Below is a small trained network, with its code and all its weights. Each question gives an input and a class and asks what happens when units are switched off, that is, made to give their printed mean instead of their output.

import numpy as np


def w(rows, s, z=0):
    codes = np.array(rows[::2]) - 128.0
    scale = np.full(codes.shape[1], s)
    scale[-1] = z or s
    return codes * scale


def f(y):
    return y / 2 * (1 + np.tanh(0.7978845608 * (y + 0.044715 * y**3)))


def log_softmax(a):
    a = a - a.max(-1, keepdims=True)
    return a - np.log(np.exp(a).sum(-1, keepdims=True))


def net(x, mask):
    res = np.array(x, float).reshape(1, 3) / 4 @ E
    y = f(res @ A[0][:, :-1].T + A[0][:, -1])
    res = res + np.where(mask, y, B[0][:, -1]) @ B[0][:, :-1]
    return log_softmax(res[-1] @ U[:, :-1].T + U[:, -1])


A, B = {}, {}
E = w([
[81,100,105,254],'x0',
[62,153,215,89],'x1',
[132,222,162,159],'x2',
],0.0093)
A[0] = w([
[147,124,176,51,155],'N1',
[113,38,137,74,188],'N2',
[169,67,90,111,153],'N3',
[52,171,208,136,152],'N4',
[101,63,55,244,169],'N5',
[53,175,197,137,167],'N6',
[228,126,51,98,179],'N7',
[166,83,52,112,196],'N8',
[174,187,125,128,252],'N9',
[134,187,254,39,221],'N10',
],0.0088,0.0041)
B[0] = w([
[146,64,145,105,182],'N1',
[102,51,136,105,174],'N2',
[85,121,65,90,170],'N3',
[49,203,208,186,202],'N4',
[254,30,82,159,235],'N5',
[70,205,203,207,201],'N6',
[119,164,5,93,200],'N7',
[106,128,39,92,193],'N8',
[199,145,95,177,187],'N9',
[182,93,195,149,255],'N10',
],0.0087,0.0088)
U = w([
[21,84,93,92,112],'0',
[61,202,199,205,182],'1',
[59,92,182,86,89],'2',
[254,73,124,135,190],'3',
[123,208,82,112,87],'4',
[61,172,128,125,3],'5',
],0.0098,0.0062)

Each question gives the input, the list of numbers given to net, and the class t.
The units are the neurons (one row each of A and B). Each row of codes is followed by its name. A weight is (code - 128) times the scale printed after its matrix; where a second scale follows, it is the last column's (A, B and U).
mask holds one flag per neuron, in row order. A switched-off neuron (its flag False) gives its mean, the last column of its row in B, instead of its output. The means were averaged over made-up inputs and are rounded, as every weight is.
A unit's drop is (log p(t) with every unit on - log p(t) with that unit switched off) / (log p(t) with every unit on - log p(t) with every unit switched off).
The circuit of an input: a set's keep is (log p(t) with only the set's units on - log p(t) with every unit switched off) / (log p(t) with every unit on - log p(t) with every unit switched off). Starting from all 10 units, units are removed one at a time, each time the one whose removal leaves the highest keep (on an exact tie, the one counted first), for as long as the keep stays at least 0.8.
circuit, biggest first: the units of the circuit, biggest drop first
top k neurons: the k neurons with the biggest drops, biggest first
drop when u is switched off: that unit's drop, to one decimal
input [0,-1,-8], class 0: circuit, biggest first => N10, N3
input [-2,-2,7], class 1: top 2 neurons => N5, N8
input [0,-1,-3], class 0: circuit, biggest first => N10, N5
input [-3,-3,0], class 4: top 3 neurons => N5, N10, N7
input [0,2,1], class 1: circuit, biggest first => N5, N7
input [-1,2,-5], class 2: circuit, biggest first => N5
input [-4,2,-7], class 0: circuit, biggest first => N5, N2
input [-6,3,4], class 1: circuit, biggest first => N5, N6
input [-3,5,-7], class 2: circuit, biggest first => N5, N7, N2
input [-1,-4,6], class 4: circuit, biggest first => N5, N10
input [-3,-8,7], class 4: circuit, biggest first => N5, N7
input [-2,2,-3], class 2: circuit, biggest first => N5, N2
input [-1,-3,1], class 4: circuit, biggest first => N5, N10
input [-4,2,2], class 1: circuit, biggest first => N5
input [-5,-7,6], class 4: top 3 neurons => N5, N7, N10
input [-6,7,0], class 1: drop when N6 is switched off => 0.3
input [-5,2,6], class 1: drop when N6 is switched off => 0.1
input [8,-5,7], class 3: drop when N5 is switched off => 0.4
input [7,-2,6], class 3: drop when N5 is switched off => 1.8
input [8,-2,5], class 3: top neuron => N5
input [-3,-5,0], class 4: top 3 neurons => N5, N10, N7
